Below are the code and all the weights of a small trained network. Each question names an input and a target symbol and asks about switching units off, where a switched-off unit gives its printed mean instead of its output.

import numpy as np


def w(rows, s, z=0):
    codes = np.array(rows[::2]) - 128.0
    scale = np.full(codes.shape[1], s)
    scale[-1] = z or s
    return codes * scale


def f(y):
    return y / 2 * (1 + np.tanh(0.7978845608 * (y + 0.044715 * y**3)))


def softmax(a):
    e = np.exp(a - a.max(-1, keepdims=True))
    return e / e.sum(-1, keepdims=True)


def log_softmax(a):
    a = a - a.max(-1, keepdims=True)
    return a - np.log(np.exp(a).sum(-1, keepdims=True))


def net(x, mask):
    ids = ['ΓΔΘΛΞΣΦαβεζμπτψω'.index(c) for c in x.split()]
    T = len(ids)
    res = E[ids] + P[:T]
    u = 0
    for l in range(2):
        q, k, v = (res @ M[l].T for M in (Q, K, V))
        z = softmax(np.where(np.tri(T) > 0, q @ k.T / 4**0.5, -1e9)) @ v
        res = res + np.where(mask[u], z, O[l][:, -1]) @ O[l][:, :-1]
        u += 1
        y = f(res @ A[l][:, :-1].T + A[l][:, -1])
        res = res + np.where(mask[u : u + 4], y, B[l][:, -1]) @ B[l][:, :-1]
        u += 4
    return log_softmax(res[-1] @ U[:, :-1].T + U[:, -1])


Q, K, V, O, A, B = {}, {}, {}, {}, {}, {}
E = w([
[182,191,197,51,152,173,118,47],'Γ',
[113,159,143,104,131,120,187,176],'Δ',
[114,181,116,154,197,129,120,157],'Θ',
[6,105,112,159,176,111,83,50],'Λ',
[115,103,245,100,114,170,139,120],'Ξ',
[145,49,219,121,191,118,109,140],'Σ',
[238,86,61,179,87,137,57,191],'Φ',
[134,184,167,158,180,123,122,147],'α',
[153,80,194,134,165,212,176,105],'β',
[91,80,159,68,109,150,163,138],'ε',
[161,85,166,157,140,62,217,134],'ζ',
[115,83,59,105,124,211,228,143],'μ',
[145,175,143,148,169,143,151,138],'π',
[102,109,173,66,194,111,50,119],'τ',
[53,112,219,163,117,79,141,142],'ψ',
[133,169,168,161,167,131,144,162],'ω',
],0.02)
P = w([
[254,139,147,209,82,139,85,130],'0',
[196,131,147,215,103,158,101,134],'1',
[166,134,166,203,133,165,105,132],'2',
[139,140,173,179,147,163,117,132],'3',
[116,142,173,153,164,166,128,136],'4',
[88,148,168,129,186,165,131,136],'5',
[68,151,168,106,201,160,141,139],'6',
[55,158,167,82,221,151,147,131],'7',
[33,166,152,61,239,130,162,132],'8',
[39,185,178,49,246,106,176,124],'9',
],0.0075)
Q[0] = w([
[158,125,66,85,78,57,95,120],'0.h1',
[113,46,151,75,61,80,127,68],'0.h1',
[157,113,60,152,15,109,129,90],'0.h1',
[40,180,254,190,198,177,192,185],'0.h1',
],0.01)
K[0] = w([
[195,18,62,191,54,150,26,202],'0.h1',
[225,124,71,199,149,138,90,129],'0.h1',
[165,166,66,143,24,91,96,117],'0.h1',
[68,150,131,63,255,110,220,129],'0.h1',
],0.0081)
V[0] = w([
[85,106,45,152,36,72,173,254],'0.h1',
[33,35,247,74,42,161,65,195],'0.h1',
[91,55,98,222,229,97,46,45],'0.h1',
[26,152,219,88,165,96,209,117],'0.h1',
],0.007)
O[0] = w([
[129,143,182,90,118,225,79,216,10],'0.h1',
[212,205,88,79,91,104,143,147,142],'0.h1',
[254,97,107,126,165,129,94,43,131],'0.h1',
[143,143,70,103,167,103,169,147,191],'0.h1',
],0.011,0.013)
A[0] = w([
[135,39,110,90,142,64,92,181,253],'0.n1',
[170,3,133,70,161,94,160,179,248],'0.n2',
[139,155,47,141,90,147,220,48,93],'0.n3',
[165,203,132,210,183,73,81,140,143],'0.n4',
],0.0068,0.0043)
B[0] = w([
[153,192,141,149,35,58,68,1,152],'0.n1',
[134,144,15,190,23,189,221,46,172],'0.n2',
[85,169,158,181,119,229,100,203,251],'0.n3',
[42,126,23,152,30,82,150,133,214],'0.n4',
],0.0073,0.012)
Q[1] = w([
[77,137,199,26,164,228,8,97],'1.h1',
[124,254,91,232,27,101,172,42],'1.h1',
[159,204,186,222,147,118,205,149],'1.h1',
[108,103,71,159,31,145,99,207],'1.h1',
],0.0063)
K[1] = w([
[100,84,161,195,74,145,38,129],'1.h1',
[82,85,94,84,170,124,164,70],'1.h1',
[88,113,144,117,148,111,254,98],'1.h1',
[155,139,147,13,100,198,90,97],'1.h1',
],0.007)
V[1] = w([
[135,186,107,50,97,207,98,26],'1.h1',
[81,49,28,180,2,144,162,169],'1.h1',
[185,80,243,123,119,154,225,88],'1.h1',
[52,116,168,88,67,46,49,68],'1.h1',
],0.0081)
O[1] = w([
[94,132,132,78,105,224,72,79,145],'1.h1',
[149,26,110,87,117,101,103,181,251],'1.h1',
[58,149,42,182,116,166,179,199,87],'1.h1',
[127,182,89,11,170,128,181,56,117],'1.h1',
],0.011,0.013)
A[1] = w([
[232,182,79,159,92,70,177,110,98],'1.n1',
[121,186,67,55,176,147,197,119,86],'1.n2',
[218,119,168,181,254,250,218,169,247],'1.n3',
[115,174,123,56,75,173,8,81,3],'1.n4',
],0.0069,0.005)
B[1] = w([
[168,188,95,183,254,174,102,144,255],'1.n1',
[168,143,139,122,91,165,37,211,203],'1.n2',
[170,104,227,145,165,98,203,160,166],'1.n3',
[39,138,121,168,206,78,118,152,226],'1.n4',
],0.0098,0.0073)
U = w([
[23,214,98,198,93,146,209,37,98],'Γ',
[39,158,226,72,157,83,150,202,96],'Δ',
[166,34,225,100,159,84,136,44,206],'Θ',
[233,89,104,147,177,230,132,52,76],'Λ',
[146,254,73,187,67,132,114,184,9],'Ξ',
[102,91,59,36,44,165,133,117,190],'Σ',
[163,141,130,151,145,124,138,125,156],'Φ',
[199,109,156,127,166,88,165,92,153],'α',
[82,145,105,189,79,121,116,139,65],'β',
[128,165,81,70,65,120,107,194,155],'ε',
[125,42,52,108,188,180,149,190,1],'ζ',
[91,75,194,131,80,87,46,134,147],'μ',
[146,87,188,178,175,120,178,88,147],'π',
[153,158,103,84,111,156,75,123,149],'τ',
[255,166,129,125,164,152,100,196,91],'ψ',
[177,124,166,151,154,82,138,129,110],'ω',
],0.0087,0.0083)

Each question gives the input, a string of symbols that net reads in full, and the target symbol t.
The units are the heads (4 rows each of Q, K, V and O) and the neurons (one row each of A and B). Each row of codes is followed by its name. A weight is (code - 128) times the scale printed after its matrix; where a second scale follows, it is the last column's (O, A, B and U).
mask holds one flag per unit, layer by layer, with each layer's heads first. A switched-off unit (its flag False) gives its mean, the last column of its rows in O or B, instead of its output. The means were averaged over made-up inputs and are rounded, as every weight is.
A unit's drop is (log p(t) with every unit on - log p(t) with that unit switched off) / (log p(t) with every unit on - log p(t) with every unit switched off).
The circuit of an input: a set's keep is (log p(t) with only the set's units on - log p(t) with every unit switched off) / (log p(t) with every unit on - log p(t) with every unit switched off). Starting from all 10 units, units are removed one at a time, each time the one whose removal leaves the highest keep (on an exact tie, the one counted first), for as long as the keep stays at least 0.8.
circuit, biggest first: the units of the circuit, biggest drop first
unit that matters most: the unit with the biggest drop
k most important neurons: the k neurons with the biggest drops, biggest first
top k neurons in layer l: the k neurons of layer l with the biggest drops, biggest first
input Λ ε Φ ψ Δ π ε β Θ, target β: 2 most important neurons => 0.n4; 0.n2
input Λ Γ ψ β Γ π Λ ε Γ ε, target Σ: top 2 neurons in layer 0 => 0.n2; 0.n3
input Γ ψ Γ, target ψ: 2 most important neurons => 1.n2; 0.n2
input ψ Δ Γ Φ Λ ω Δ Θ, target Δ: 2 most important neurons => 0.n2; 1.n1
input Γ ψ Γ Ξ Ξ, target Ξ: circuit, biggest first => 1.h1; 0.h1; 0.n4; 1.n2
input ζ Φ β Γ Γ Ξ ψ, target Ξ: circuit, biggest first => 0.h1; 1.h1; 1.n2
input ε ζ ζ β Ξ ε Ξ Γ, target Γ: top 2 neurons in layer 0 => 0.n3; 0.n4
input Φ ε ψ ε ψ, target ε: circuit, biggest first => 0.h1
input Γ Ξ π Γ ψ ψ α α ε π, target ε: circuit, biggest first => 0.n2; 0.h1; 1.h1; 1.n1
input ω Θ ω Σ Γ ψ ω, target ψ: circuit, biggest first => 0.h1; 1.n1
input μ ψ Γ Γ ζ Γ π, target Γ: 2 most important neurons => 0.n1; 0.n4
input Ξ ε Σ ε ψ ζ π τ, target τ: circuit, biggest first => 1.h1; 1.n2; 0.h1; 0.n1
input Ξ μ π π, target π: 2 most important neurons => 0.n3; 0.n4
input α Ξ Λ ψ Δ, target Δ: 2 most important neurons => 0.n4; 1.n3
input Γ Γ Ξ Γ β ε μ μ Σ ψ, target Σ: 2 most important neurons => 0.n2; 0.n3
input α ζ Γ Ξ Γ Ξ π τ Σ α, target Σ: 4 most important neurons => 0.n2; 0.n3; 0.n4; 0.n1
input α Γ Ξ Σ Γ Γ Γ π ζ Ξ, target ζ: circuit, biggest first => 0.n2; 1.h1
input Γ α α, target α: unit that matters most => 0.n3
input β π ε β, target π: 3 most important neurons => 1.n3; 0.n4; 0.n1
input π ψ ω Γ τ μ π, target μ: circuit, biggest first => 1.h1
input Θ α Δ Θ Γ β, target π: 3 most important neurons => 1.n3; 0.n4; 0.n3
input Δ Θ ε β α α ψ Ξ, target ψ: 2 most important neurons => 0.n4; 0.n3
input α Θ Γ, target Γ: circuit, biggest first => 0.h1; 1.h1
input ζ ψ ε ω ψ ε Γ ψ ψ Θ, target ψ: 2 most important neurons => 0.n3; 1.n1
input ψ Λ Θ α Γ Σ Γ, target Σ: 2 most important neurons => 0.n3; 0.n2
input ψ τ Γ π, target Γ: top 2 neurons in layer 0 => 0.n4; 0.n1
input Γ Γ Φ Γ ω α Θ, target α: 2 most important neurons => 0.n3; 0.n2
input Θ ω ψ ε ψ Θ, target ψ: circuit, biggest first => 0.h1
input ψ Δ ψ β Ξ Δ Γ Δ Γ ψ, target Γ: top 2 neurons in layer 0 => 0.n1; 0.n4
input ω Θ ε Γ α ψ Λ α, target Λ: 2 most important neurons => 0.n4; 1.n1
